[  1 -25   1   0  -2   5   2   2  -4  -1  -1  -9   2 -12  -1   2  16   2
   1   0   4   7  -1  -2  -9  -9   4  -2  10] => L:<89>
[  2   1   3   0  -2   1  -3   6  -9   9  -4 -11  -2 -14  -2   2  13   3
  -1   0  -2  19   0   1 -11 -10   9   4   5] => L:<89>
[  6  18   2  -3   8   7   3   5  -3   9   6  -6   3 -14  -1  -3  -9   4
  -4  10  -1  -4  -1   3  25  17   8  13  -8] => K:<92>
[ -1 -38   2  -4   1  10   2  -5   4 -23  -5 -13  -2   3  -4   1  26  -1
   3   5   2   0  -4  -5  -4 -10 -13   9   1] => L:<87>
[ 8 22  5 -3 -1  9 -1  1 -6  5  5 -8 -1 -4 -4 -1 -7  3 -6 10  5 -3  0  1
 19 13 19 13 -4] => K:<92>
[  1 -10   3  -4  -4  -1  -2   6  -5   7  -3 -14   0 -20  -7   2   9  -3
  -2  -2   1  24  -1   2  -7  -4   2  -4   9] => L:<89>
[  1  -6   1  -1 -12  -2  -3   6 -12   7   2 -13   5  -3  -6  11  -1   7
  -5  -3   1  11   2  -2  -4 -11   3   7   4] => L:<87>
[  1   6   0  -4  10  10   1  -7  -9 -14  -1  -9  -8  -6  -2  -3  13  -1
  -4  -4  -4  -5  -6  -1  12   1   8  10   2] => K:<98>
[ -2 -34   4   1 -10   8   0   2  -8  -9  -2  -6   5  -4  -4   9   7   9
  -3  -4  -2   0  -5  -1 -11 -20  -1  15  -2] => L:<87>
[  0 -38   2  -5  -2   5   8   3   1 -12  -7  -8 -10  -8  -2   3  13  -6
   4   0  -3   4  -1  -2  -5 -10 -11  10 -10] => L:<87>
[  5 -27   3   2  -4   0   1   4  -5   1   0 -13  -4  -1  -3   4  11   1
   4   3   1   9  -1  -1  -1  -9   1   3   5] => L:<87>
[ -3  -5  -4  -2   0   1  -2   2  -5   7  -2 -12   7 -19  -3  -4  11   6
  -1   0  -1  16  -1  -1  -8 -21   9  -1   3] => L:<89>
[  3 -14   3   4  -6   3   1   6  -5   8   4 -12   7 -17  -3   8   7   5
  -5  -6   0  11  -2   0  -9  -4   5   7   9] => L:<87>
[ -6 -27  -2  -9 -10  -2   3   2  -6   2  -6  -9   4  -1  -4  -1  12   3
  -3   2   0   8  -4  -1  -4 -11   2   6 -11] => L:<89>
[ -3 -40  -1  -1   2   9   2   0  -1  -1  -7 -14  -2  -5  -2   8  27   0
  -2   0   4  10  -5  -3  -1 -17  -5  10   5] => L:<89>
[  6  13   3  -3   4   4   1   5  -3   2  -2  -5 -10   2   1   0   5  -7
  -5   3   0   7   0  -2  22  -5   6  14  -1] => K:<98>
[  0 -25   0  -6 -18   8 -10   2  -5  -9  -5 -22   4  -6  -5   2  10   1
  -2   2   2   5  -5  -3   4  -5   3  18  -1] => L:<87>
[  1  -4  -4  -7 -10  -5   0   5  -2  13  -2 -14   4 -16  -1   3   6   2
  -2   0   6  14  -2  -1   0 -10   5  -6   5] => L:<89>
[  3  18   4   1   6   0  -2   4  -5   3   5  -5  -3 -13   0   0  -6  -6
  -5   1  -3   6   0   4  19   4   1   8  -4] => K:<98>

[  0  -4  -9   4  -5 -23  -7 -12 -12   1  10   1   1   6   1   2   7   1
   5   6   2  -6  -6   0   4   0  -2   0   9] => C:Z
[  0  -6  -3   5  -7 -30 -10 -17 -13   2  12   2   2  -3   1   3   9  -4
   7  11   3  -9  -6   0   5  -1   3  -2   7] => C:A
[ 13   7  -3   0  -2  -7  -1  -1  -6   0   0  10  -4   4   2   0 -19  -2
   6  -1  -8 -18 -17  -6   9  -2  -6   9   3] => D:W
[  2  -4 -11   0  -8 -19  -3  -6 -11  -3   7   4   0   1   1   4   9  -3
   6   2   7  -8  -2  -2   3  -1  -5  -1   5] => C:Z
[ -3  -6  -5   6  -5 -30  -5 -15 -17  -6   8   1   0  -3  -1   3   8   7
   7   8   1  -8   2   1   7   0   0  -1   7] => C:P
[  6   4  -8   3  -7  -6  -4   4  -7  -4   3  10  -1   2   2   1  -5  -2
   4   5  -4 -13  -9  -4   9  -4  -8   4   6] => D:Y
[ 16   4 -10   4 -10  -8  -7  -1  -6  -1   0  11  -1   4   6   0 -14  -8
   8   4  -2 -21 -22  -5  13  -6  -5   3   2] => D:W
[ -1   0 -18   3  -9 -30  -7 -12 -18 -11   6   5   4  -1  -2   6  18  -1
   9   6   5   0   2   0   4  -4  -5  -3   4] => C:Z
[ -2  -2   2  -1  -6 -17   2  -8 -13 -10   6  -1  -4   0  -7   7   9  -2
   4   3   4  -8   6  -5   3   3  -6   7   0] => C:P
[ -3   2 -11   3  -5 -24  -7  -8 -13  -7   7   5   2  -3  -5   5   8   1
   8   3   0  -5   2   1   5  -3  -5  -2   7] => C:Z
[ 13   1  -1   3  -8 -16  -8  -4 -13  -1   8   7  -2   0   2   2 -14  -3
   7   4  -5 -21 -17 -11  14   0  -2   3   9] => D:S
[  5   5   6  11  -5  -7  -8  -5  -3   0   4   4   5   3   2  10  -9 -13
  -1   9   3 -11  -3   1  13  -6   6   1   7] => F:G
[  7   2  -4   7  -4  -2  -5   1  -3   2   2   7   7   4   3   6  -5 -12
   3   6   3  -6  -1   0   9  -5 -17  -1   4] => F:G
[  3   8  -5   9  -3  -3 -10   0  -2   0   1  10   4   3   3   8  -8 -12
   4   6   4 -10  -3   1  12  -6   0   2   6] => F:G
[ 10   0 -10  -3  -8 -10  -3   5  -5  -3   7  12  -5   2   2   2  -8   1
   8   2  -6 -14 -14  -6   8  -3 -10   4   3] => D:Y
[  2   5  -1  12   0   0  -7   1  -2   0  -1   4   8   4   1  13  -2 -15
  -2   8   6  -7   4   4  10  -7   5  -6   7] => F:X
[  2  -2 -13   3  -7 -23  -6 -11 -17 -13   8   4  -2   0  -1   6  10  -1
  10   3   3  -3   2  -1   5   1  -4  -3   3] => C:P
[  3   5   9  14   0  -4 -11  -5  -2   6   3   6   5   3  -1   5 -12 -10
   0  12   1  -6  -2   4  14  -6   9   1  10] => F:X
[ 10  -1   5   3  -9 -12  -7  -3  -6  -5   2   6  -4  -1   2   0 -20   1
   7   7  -9 -17 -17  -5  14  -3  -1   4   9] => D:S
